Here is a tiny trained network, its code and every weight. The questions are about switching its units off for an input and a class, where a switched-off unit gives its printed mean instead of its output.

import numpy as np


def w(rows, s, z=0):
    codes = np.array(rows[::2]) - 128.0
    scale = np.full(codes.shape[1], s)
    scale[-1] = z or s
    return codes * scale


def f(y):
    return y / 2 * (1 + np.tanh(0.7978845608 * (y + 0.044715 * y**3)))


def log_softmax(a):
    a = a - a.max(-1, keepdims=True)
    return a - np.log(np.exp(a).sum(-1, keepdims=True))


def net(x, mask):
    res = np.array(x, float).reshape(1, 7) / 4 @ E
    y = f(res @ A[0][:, :-1].T + A[0][:, -1])
    res = res + np.where(mask, y, B[0][:, -1]) @ B[0][:, :-1]
    return log_softmax(res[-1] @ U[:, :-1].T + U[:, -1])


A, B = {}, {}
E = w([
[110,128,82,60,230,80,153,111,199,50,101,39],'x0',
[84,122,132,197,52,206,72,145,98,202,121,143],'x1',
[143,163,108,159,147,105,128,112,145,80,134,177],'x2',
[72,100,2,44,90,138,217,132,183,133,131,72],'x3',
[161,208,152,75,192,129,89,125,114,136,80,121],'x4',
[161,107,53,125,131,63,43,127,75,74,185,117],'x5',
[96,163,127,93,155,231,155,119,208,114,51,155],'x6',
],0.0084)
A[0] = w([
[88,81,123,208,2,208,68,139,85,191,174,126,189],'neuron 0',
[31,179,179,131,155,239,193,126,133,166,48,119,223],'neuron 1',
[62,139,139,182,83,163,133,133,68,157,127,123,197],'neuron 2',
[211,181,244,169,167,109,61,109,61,129,103,147,189],'neuron 3',
[199,158,124,170,157,74,72,69,77,93,178,137,252],'neuron 4',
[146,110,148,156,104,147,84,178,91,124,139,147,201],'neuron 5',
],0.0078,0.0027)
B[0] = w([
[96,59,74,174,83,187,49,143,105,192,164,241,247],'neuron 0',
[208,161,144,94,88,134,140,2,250,170,36,189,219],'neuron 1',
[94,126,145,180,93,160,101,171,142,196,123,159,187],'neuron 2',
[182,183,185,123,186,121,105,135,71,200,126,122,245],'neuron 3',
[133,205,71,103,174,159,150,223,72,151,168,105,217],'neuron 4',
[45,165,170,141,96,97,27,187,115,127,133,165,182],'neuron 5',
],0.0083,0.014)
U = w([
[194,162,219,141,188,123,100,145,98,150,148,122,91],'0',
[118,52,2,87,172,70,152,128,148,71,180,59,251],'1',
[186,125,156,100,92,177,126,57,206,134,3,148,70],'2',
[98,63,116,176,60,171,61,133,123,177,155,185,97],'3',
],0.0089,0.0026)

Each question gives the input, the list of numbers given to net, and the class t.
The units are the neurons (one row each of A and B). Each row of codes is followed by its name. A weight is (code - 128) times the scale printed after its matrix; where a second scale follows, it is the last column's (A, B and U).
mask holds one flag per neuron, in row order. A switched-off neuron (its flag False) gives its mean, the last column of its row in B, instead of its output. The means were averaged over made-up inputs and are rounded, as every weight is.
A unit's drop is (log p(t) with every unit on - log p(t) with that unit switched off) / (log p(t) with every unit on - log p(t) with every unit switched off).
The circuit of an input: a set's keep is (log p(t) with only the set's units on - log p(t) with every unit switched off) / (log p(t) with every unit on - log p(t) with every unit switched off). Starting from all 6 units, units are removed one at a time, each time the one whose removal leaves the highest keep (on an exact tie, the one counted first), for as long as the keep stays at least 0.8.
circuit, biggest first: the units of the circuit, biggest drop first
k most important neurons: the k neurons with the biggest drops, biggest first
drop when u is switched off: that unit's drop, to one decimal
input [-4,-4,4,-2,-4,4,0], class 0: 2 most important neurons : (neuron 0; neuron 4)
input [8,4,4,-5,7,-3,1], class 2: circuit, biggest first : (neuron 1)
input [0,-3,-1,1,-4,2,4], class 1: circuit, biggest first : (neuron 1; neuron 0; neuron 3)
input [-6,-8,-8,0,-2,7,-5], class 0: 3 most important neurons : (neuron 4; neuron 0; neuron 2)
input [8,-3,5,8,-7,-1,6], class 2: 2 most important neurons : (neuron 1; neuron 4)
input [0,3,-7,-3,2,5,7], class 2: circuit, biggest first : (neuron 1; neuron 4)
input [-8,-7,0,0,1,-4,-6], class 0: 2 most important neurons : (neuron 0; neuron 3)
input [-2,-6,0,8,-7,-2,2], class 1: circuit, biggest first : (neuron 1; neuron 0)
input [5,5,2,3,2,-1,-6], class 1: circuit, biggest first : (neuron 0; neuron 3)
input [7,3,-6,-4,-2,6,7], class 2: 2 most important neurons : (neuron 4; neuron 0)
input [6,1,-3,3,-6,-5,-3], class 2: 2 most important neurons : (neuron 4; neuron 0)
input [-2,-5,2,4,0,0,-5], class 1: drop when neuron 3 is switched off : 0.1
input [-2,1,4,-7,-1,1,6], class 0: drop when neuron 3 is switched off : 0.4
input [-4,-6,-8,5,2,-1,-8], class 1: drop when neuron 5 is switched off : 0.0
input [2,-2,-3,5,-7,0,5], class 2: drop when neuron 1 is switched off : 0.2
input [2,8,-6,5,8,-1,-3], class 2: circuit, biggest first : (neuron 1)
